[[  5  15 -22   9  12 -12  12  19  12]
 [-17 -40  57 -22 -31  34 -32 -53 -35]
 [  2 -17  37 -28 -22  14 -17 -33  -9]
 [  9  15 -18   3   9 -14  12  17  15]
 [  6 -15  38 -33 -24  12 -16 -32  -4]
 [  7  15 -20   6  10 -13  12  19  14]
 [-48 -38  13  45   2  35 -19 -17 -57]
 [-36 -43  41  12 -17  38 -29 -40 -51]
 [-23  -9 -14  35  12   9   0   9 -22]
 [ 19  -5  35 -45 -23   2 -12 -28  11]
 [-10   4 -24  28  16  -3   9  19  -5]
 [-23 -24  19  13  -6  21 -15 -19 -31]]: -23

[[  3   1   3   7   4   3   2   3   2   2   2 -32   3   1   1]
 [  2   4   3   6   5   2   2   4   1   4   7 -39   4   8   4]
 [  4   1   2   2   6   2   6   7   2   4   2 -43   1   1   1]
 [  4   3   3   3   1   5   2   1   9   1   1  -5   4   1   3]
 [  2   4   3   4   1   4   2   1   3   1   2 -10   5   3   4]
 [  5   2   4   4   3   3   1   3   3   2   2 -24   2   2   2]
 [  3   3   3   7   3   3   1   2   2   3   4 -23   3   4   3]
 [  3   4   3   3   8   2   2   5   1   6   8 -61   2  10   4]
 [  2   7   2   2   1   4   2   1   9   1   1  -6   4   2   7]]: 2

[[ 47  -6 -42 -40 -31 -27 -35  -3 -65]
 [ 49 -66  23 -69 -65  29   9 -68 -28]
 [-40  15  60   3  27 -15  -1  -4 -36]
 [-11  12  35 -31 -45 -53 -53 -52   8]
 [ -4 -29 -27   0 -54 -18  46  -4 -62]
 [-60 -50  32  -5  42 -14 -39 -33 -28]
 [-15  72  72  15  59 -33 -35  54  31]]: -15

[[-20  10 -25   1 -17 -12  -9  -5   2  17  10]
 [-45   8 -17   7 -18  -1   9   7  -6  14   1]
 [-27  12  -8 -10 -27 -14  22  -5 -34 -18  29]
 [-51   7 -41  13 -18  -5   2   2   4  24  -3]
 [-31  14  -7  -9 -28 -14  17  -2 -25  -7  32]
 [  2  15  -6  -5 -25 -12  18  10 -18  -2  18]
 [-10  23   8  11  -4 -14   9   6  -8   9  -2]
 [ 14  22  -9 -10 -17 -12   0   5  -3  14  16]
 [ 17  17  22 -11 -12 -17  20  16 -29 -10   4]
 [-13  18  -7   9  -2 -11  -3  -4  -4   4   6]
 [-47   4  14  22  11 -12  -1   7  -5  11 -27]
 [-71  -3   7  23  -7  -1  15   8  -7  16 -23]]: -71

[[-18 -24   3  -8 -14  13  10 -40   9 -36  15]
 [-17   8 -10  27  17 -12  18 -19  32 -18  12]
 [  6 -33  -6  42  -8 -20  17  16   0  -3 -13]
 [  0   2  -1 -42   6 -10  57 -23   1  10  14]
 [ -5  17  -7  -1  17   8  31  16 -32  35 -33]
 [-25  12   7 -17   3  40  -2 -39 -25 -34  -8]
 [-25 -27  46  13 -10   9  10   8  16  47 -26]
 [-22 -13   9  17  14  46  -4   9  18  15   7]]: -22

[[  3 -34 -31 -54  -1 -33]
 [ 22  28 -46  15 -40 -33]
 [ 37  28 -31  15 -40 -30]
 [-32  23  13 -10 -18 -24]
 [  3  -6 -69 -29 -11 -32]
 [-22  -6  28 -35  -8 -26]]: -22
---
[ -96.7  -88.4 -113.6 -147.1  -35.7  134.6] Answer: -96.7, 134.6

[-0.611 -0.641 -1.276  1.175  0.213 -1.851] Answer: -0.611, -1.851

[[-17.6  18.8 -13.1  -6.9  -8.7]
 [ 19.6 -21.9  -2.2 -15.6 -12.5]
 [ 15.7 -18.4  -4.9 -22.2  -6.6]] Answer: -17.6, -6.6

[ -2.3   3.4 -17.1  12.5] Answer: -2.3, 12.5

[ -7.64  14.52  16.03 -14.06 -12.29 -11.55   0.25] Answer: -7.64, 0.25

[ 0.2  0.7 -1.3  1.3 -0.4  0.5 -0.1] Answer: 0.2, -0.1
---
[[ 22  70  40  -1   5 -29  65]
 [-21  74  76   3 -14   6  10]
 [-29  32  15   0 -25  74 -62]] ==> -29

[[-17   0 -18  27]
 [-12  51  18 -54]
 [  8 -16 -33 -21]] ==> 8

[[-56 -13  59  27  34  35]
 [-13 -35 -41   8  52   4]
 [-57 -23 -37  59  55  28]] ==> -57

[[ 13  45  35  43]
 [ 38  76  22  43]
 [ 21  21 -36 -20]] ==> 21

[[ 63  72  34  70 -13 -21 -38]
 [ 22  24 -60 -27  10 -45  53]
 [-18  18 -46 -40  33 -42  15]] ==> -18

[[ 39   7  20   1]
 [ -4  -4   0  19]
 [-19  -9  12  62]] ==> -19

[[ 10   0   7   8   1 -39]
 [ 59  35  44   2   9 -29]
 [-19  -7 -12  -9   0  47]] ==> -19

[[-20 -17 -11  -8 -30  16 -59]
 [  8  10 -14 -22  26 -16  41]
 [ -7  15  17  29  -9  30  35]] ==> -7
---
2858  7828  4127  6837 out 4127

4588  2794  5486  6425  4106  9573  8377 out 4106

-602   164  -337  -100
 458   558   580   634
 -98    10   462   239
out -337

95  11  77  55 out 55

 23  -39    7  -14
 36   -3   23  -16
-10  -10  -45   14
out -39

-296  -537   566  -264 out -296
